Below are the code and all the weights of a small trained network. Each question names an input and a target symbol and asks about switching units off, where a switched-off unit gives its printed mean instead of its output.

import numpy as np


def w(rows, s, z=0):
    codes = np.array(rows[::2]) - 128.0
    scale = np.full(codes.shape[1], s)
    scale[-1] = z or s
    return codes * scale


def f(y):
    return np.maximum(y, 0)


def softmax(a):
    e = np.exp(a - a.max(-1, keepdims=True))
    return e / e.sum(-1, keepdims=True)


def log_softmax(a):
    a = a - a.max(-1, keepdims=True)
    return a - np.log(np.exp(a).sum(-1, keepdims=True))


def net(x, mask):
    ids = ['Θαγεξπφω'.index(c) for c in x.split()]
    T = len(ids)
    res = E[ids] + P[:T]
    r = res
    for j in range(3):
        rows = slice(3 * j, 3 * j + 3)
        q, k, v = (r @ M[0][rows].T for M in (Q, K, V))
        z = softmax(np.where(np.tri(T) > 0, q @ k.T / 3**0.5, -1e9)) @ v
        o = O[0][rows]
        res = res + np.where(mask[j], z, o[:, -1]) @ o[:, :-1]
    y = f(res @ A[0][:, :-1].T + A[0][:, -1])
    res = res + np.where(mask[3:19], y, B[0][:, -1]) @ B[0][:, :-1]
    return log_softmax(res[-1] @ U[:, :-1].T + U[:, -1])


Q, K, V, O, A, B = {}, {}, {}, {}, {}, {}
E = w([
[68,79,104],'Θ',
[35,149,142],'α',
[4,121,108],'γ',
[128,131,169],'ε',
[80,117,146],'ξ',
[67,71,100],'π',
[154,63,145],'φ',
[100,164,189],'ω',
],0.012)
P = w([
[130,116,167],'0',
[123,79,48],'1',
[136,65,112],'2',
[103,47,120],'3',
[214,255,143],'4',
[197,117,159],'5',
[162,82,193],'6',
[25,205,23],'7',
[174,126,168],'8',
[145,14,154],'9',
[73,197,169],'10',
[164,134,164],'11',
],0.014)
Q[0] = w([
[82,43,84],'head 1',
[89,12,235],'head 1',
[207,196,104],'head 1',
[115,105,196],'head 2',
[173,133,91],'head 2',
[71,121,122],'head 2',
[226,101,149],'head 3',
[133,249,96],'head 3',
[154,78,154],'head 3',
],0.011)
K[0] = w([
[92,146,154],'head 1',
[84,80,186],'head 1',
[130,164,4],'head 1',
[90,150,118],'head 2',
[151,110,172],'head 2',
[57,108,165],'head 2',
[190,61,105],'head 3',
[103,107,53],'head 3',
[168,95,170],'head 3',
],0.013)
V[0] = w([
[58,81,73],'head 1',
[188,127,151],'head 1',
[158,2,75],'head 1',
[56,73,161],'head 2',
[153,231,99],'head 2',
[118,168,145],'head 2',
[122,193,96],'head 3',
[140,175,142],'head 3',
[87,137,77],'head 3',
],0.015)
O[0] = w([
[233,68,112,166],'head 1',
[49,226,101,101],'head 1',
[245,209,54,141],'head 1',
[145,103,84,254],'head 2',
[140,114,169,42],'head 2',
[212,114,190,124],'head 2',
[228,144,155,100],'head 3',
[143,160,159,106],'head 3',
[214,62,98,149],'head 3',
],0.012,0.0073)
A[0] = w([
[184,200,118,156],'neuron 1',
[91,40,202,79],'neuron 2',
[128,149,157,208],'neuron 3',
[170,106,131,59],'neuron 4',
[166,115,121,98],'neuron 5',
[99,44,132,169],'neuron 6',
[173,163,164,197],'neuron 7',
[202,134,124,210],'neuron 8',
[8,139,133,17],'neuron 9',
[65,83,66,99],'neuron 10',
[180,117,82,9],'neuron 11',
[127,81,72,42],'neuron 12',
[255,157,160,57],'neuron 13',
[128,92,192,113],'neuron 14',
[44,193,132,1],'neuron 15',
[77,217,109,96],'neuron 16',
],0.0098,0.0066)
B[0] = w([
[102,30,93,181],'neuron 1',
[191,132,129,192],'neuron 2',
[1,113,112,164],'neuron 3',
[142,172,165,166],'neuron 4',
[138,139,161,176],'neuron 5',
[99,150,196,254],'neuron 6',
[54,120,138,177],'neuron 7',
[123,231,200,253],'neuron 8',
[185,196,159,208],'neuron 9',
[139,167,155,241],'neuron 10',
[177,175,166,189],'neuron 11',
[131,136,171,198],'neuron 12',
[25,68,80,213],'neuron 13',
[127,81,65,150],'neuron 14',
[174,126,108,166],'neuron 15',
[174,54,86,159],'neuron 16',
],0.0068,0.0085)
U = w([
[166,147,141,116],'Θ',
[112,10,153,58],'α',
[178,81,190,89],'γ',
[101,130,139,37],'ε',
[83,77,136,253],'ξ',
[170,158,145,106],'π',
[115,142,77,156],'φ',
[108,170,204,131],'ω',
],0.011,0.0059)

Each question gives the input, a string of symbols that net reads in full, and the target symbol t.
The units are the heads (3 rows each of Q, K, V and O) and the neurons (one row each of A and B). Each row of codes is followed by its name. A weight is (code - 128) times the scale printed after its matrix; where a second scale follows, it is the last column's (O, A, B and U).
mask holds one flag per unit, heads first, then neurons. A switched-off unit (its flag False) gives its mean, the last column of its rows in O or B, instead of its output. The means were averaged over made-up inputs and are rounded, as every weight is.
A unit's drop is (log p(t) with every unit on - log p(t) with that unit switched off) / (log p(t) with every unit on - log p(t) with every unit switched off).
The circuit of an input: a set's keep is (log p(t) with only the set's units on - log p(t) with every unit switched off) / (log p(t) with every unit on - log p(t) with every unit switched off). Starting from the 12 units with the biggest drops (on a tie, the unit counted first), units are removed one at a time, each time the one whose removal leaves the highest keep (on an exact tie, the one counted first), for as long as the keep stays at least 0.8.
circuit, biggest first: the units of the circuit, biggest drop first
k most important neurons: the k neurons with the biggest drops, biggest first
which heads matter: for each layer, one digit per head in row order, 1 if its drop is at least 0.15 and else 0, layers parted by /
input ω ξ ω γ π, target ξ: circuit, biggest first : (head 1; neuron 8)
input ω ξ π ε γ π ω ω ξ ε, target ω: which heads matter : 101
input ω Θ ε ω α γ ω ε, target α: circuit, biggest first : (head 3; head 1)
input ξ φ φ φ γ φ Θ α π, target φ: circuit, biggest first : (head 1; head 3)
input π α α φ, target π: 2 most important neurons : (neuron 11; neuron 8)
input γ ε π ω γ, target ξ: which heads matter : 100
input γ γ π ε ξ ε φ ω γ ε γ ω, target ξ: most important neuron : (neuron 13)
input γ α Θ, target γ: which heads matter : 100
input ξ ω ω φ ξ φ Θ, target φ: which heads matter : 101
input φ π γ π, target φ: circuit, biggest first : (head 1; head 2)
input φ γ ξ Θ ε ξ φ α ω ε, target φ: circuit, biggest first : (head 1; head 3)
input Θ φ γ ξ π φ ε φ φ ε α, target φ: which heads matter : 100
input α ε ε ω ω γ ω γ, target ω: circuit, biggest first : (head 1; neuron 9)
input ξ γ ξ φ α, target γ: which heads matter : 101
input ω ω ω, target ω: 4 most important neurons : (neuron 9; neuron 13; neuron 1; neuron 6)
input π φ ξ Θ, target π: circuit, biggest first : (head 1; neuron 8)
input ω γ ω ξ Θ α ω γ ξ ω, target ω: 3 most important neurons : (neuron 9; neuron 13; neuron 1)
input γ π ω ξ γ γ γ γ Θ ω ω, target γ: circuit, biggest first : (head 3)
input π φ π ω ε α ω ω ω φ, target ω: which heads matter : 101
input ω φ γ ω ε ξ ω α φ, target ξ: which heads matter : 001
